Below are the code and all the weights of a small trained network. Each question names an input and a class and asks about switching units off, where a switched-off unit gives its printed mean instead of its output.

import numpy as np


def w(rows, s, z=0):
    codes = np.array(rows[::2]) - 128.0
    scale = np.full(codes.shape[1], s)
    scale[-1] = z or s
    return codes * scale


def f(y):
    return y / 2 * (1 + np.tanh(0.7978845608 * (y + 0.044715 * y**3)))


def log_softmax(a):
    a = a - a.max(-1, keepdims=True)
    return a - np.log(np.exp(a).sum(-1, keepdims=True))


def net(x, mask):
    res = np.array(x, float).reshape(1, 7) / 4 @ E
    y = f(res @ A[0][:, :-1].T + A[0][:, -1])
    res = res + np.where(mask, y, B[0][:, -1]) @ B[0][:, :-1]
    return log_softmax(res[-1] @ U[:, :-1].T + U[:, -1])


A, B = {}, {}
E = w([
[62,143,148,2,186,227,40],'x0',
[131,122,115,122,120,118,122],'x1',
[236,89,115,99,204,206,196],'x2',
[88,73,148,31,120,56,222],'x3',
[73,194,135,162,164,167,198],'x4',
[127,132,123,126,130,127,131],'x5',
[123,122,124,130,130,133,131],'x6',
],0.007)
A[0] = w([
[162,163,12,151,142,131,64,57],'N0',
[222,94,111,109,208,159,165,56],'N1',
[153,143,122,133,125,148,115,6],'N2',
[124,190,126,202,154,183,121,76],'N3',
[143,125,125,152,108,115,160,36],'N4',
[97,77,128,177,153,108,116,3],'N5',
[193,117,123,222,130,93,167,23],'N6',
[95,114,85,44,130,82,206,1],'N7',
[95,112,111,94,167,164,90,27],'N8',
[133,96,88,169,109,101,167,4],'N9',
[214,62,139,126,102,115,29,74],'N10',
[107,132,135,96,156,162,99,26],'N11',
],0.011,0.0071)
B[0] = w([
[117,71,162,131,111,114,136,185],'N0',
[56,126,109,169,80,76,79,249],'N1',
[110,137,247,145,113,93,72,103],'N2',
[113,65,161,118,143,145,157,228],'N3',
[126,140,144,99,101,160,91,137],'N4',
[133,162,212,109,108,124,90,101],'N5',
[132,159,134,68,67,153,112,254],'N6',
[128,79,194,154,138,170,123,209],'N7',
[192,196,146,94,50,134,124,169],'N8',
[146,191,179,105,93,161,118,165],'N9',
[90,103,136,103,152,154,184,220],'N10',
[135,176,156,110,47,135,134,154],'N11',
],0.015,0.0046)
U = w([
[123,116,120,110,150,146,178,217],'0',
[189,201,181,93,99,141,103,24],'1',
[140,133,118,138,151,126,141,242],'2',
[130,52,226,150,156,143,150,9],'3',
[43,158,135,202,115,50,45,50],'4',
[161,137,102,132,160,127,141,220],'5',
[158,127,97,143,152,129,145,199],'6',
[253,199,104,142,250,109,156,5],'7',
],0.012)

Each question gives the input, the list of numbers given to net, and the class t.
The units are the neurons (one row each of A and B). Each row of codes is followed by its name. A weight is (code - 128) times the scale printed after its matrix; where a second scale follows, it is the last column's (A, B and U).
mask holds one flag per neuron, in row order. A switched-off neuron (its flag False) gives its mean, the last column of its row in B, instead of its output. The means were averaged over made-up inputs and are rounded, as every weight is.
A unit's drop is (log p(t) with every unit on - log p(t) with that unit switched off) / (log p(t) with every unit on - log p(t) with every unit switched off).
The circuit of an input: a set's keep is (log p(t) with only the set's units on - log p(t) with every unit switched off) / (log p(t) with every unit on - log p(t) with every unit switched off). Starting from all 12 units, units are removed one at a time, each time the one whose removal leaves the highest keep (on an exact tie, the one counted first), for as long as the keep stays at least 0.8.
circuit, biggest first: the units of the circuit, biggest drop first
top k neurons: the k neurons with the biggest drops, biggest first
drop when u is switched off: that unit's drop, to one decimal
input [-7,-4,-4,2,-4,4,2], class 1: circuit, biggest first -> N6, N9
input [-8,-3,7,-6,7,5,4], class 1: circuit, biggest first -> N6
input [-2,6,5,-7,-1,2,-2], class 3: circuit, biggest first -> N0, N3
input [6,-3,-2,1,2,-4,5], class 1: circuit, biggest first -> N8, N11
input [-7,-4,4,8,2,1,6], class 3: top 2 neurons -> N7, N8
input [6,-4,-6,-4,-7,3,7], class 0: top 3 neurons -> N10, N1, N6
input [-3,3,0,-8,-8,5,-6], class 0: top 2 neurons -> N10, N7
input [-2,-6,2,-7,5,-7,6], class 3: top 2 neurons -> N3, N0
input [-6,0,1,-7,5,-6,7], class 3: top 3 neurons -> N3, N0, N8
input [-6,6,4,0,5,-2,3], class 1: top 2 neurons -> N6, N9
input [4,4,4,-7,-6,0,5], class 3: top 2 neurons -> N0, N10
input [6,0,1,1,3,-5,2], class 1: top 4 neurons -> N8, N11, N10, N3
input [-7,-5,8,-8,-6,-1,8], class 3: top 4 neurons -> N10, N0, N3, N2
input [-6,-2,-7,-5,8,0,2], class 0: circuit, biggest first -> N3, N1
input [-6,0,5,-7,-8,-1,8], class 0: circuit, biggest first -> N10
input [-8,0,5,8,1,-8,8], class 1: top 2 neurons -> N6, N9
input [7,-6,8,-2,-1,8,4], class 4: top 2 neurons -> N1, N6
input [-3,2,5,4,0,-3,5], class 4: top 3 neurons -> N1, N10, N3
input [-4,-5,-6,-6,7,2,3], class 0: top 2 neurons -> N3, N1
input [-8,2,-2,-3,4,-1,3], class 1: circuit, biggest first -> N6
input [-8,-3,-7,-2,-1,7,4], class 1: circuit, biggest first -> N6, N9
input [6,4,6,7,-6,1,-7], class 3: top 2 neurons -> N7, N6
input [6,6,-5,-8,3,-7,5], class 3: drop when N3 is switched off -> 0.9
input [8,3,5,-3,-7,-4,-5], class 1: drop when N0 is switched off -> 0.0
input [6,-6,-6,-7,3,-2,3], class 3: drop when N8 is switched off -> -0.2
input [8,0,6,0,-2,6,3], class 1: drop when N8 is switched off -> 0.8
input [8,-8,8,1,-7,-8,-4], class 1: circuit, biggest first -> N8
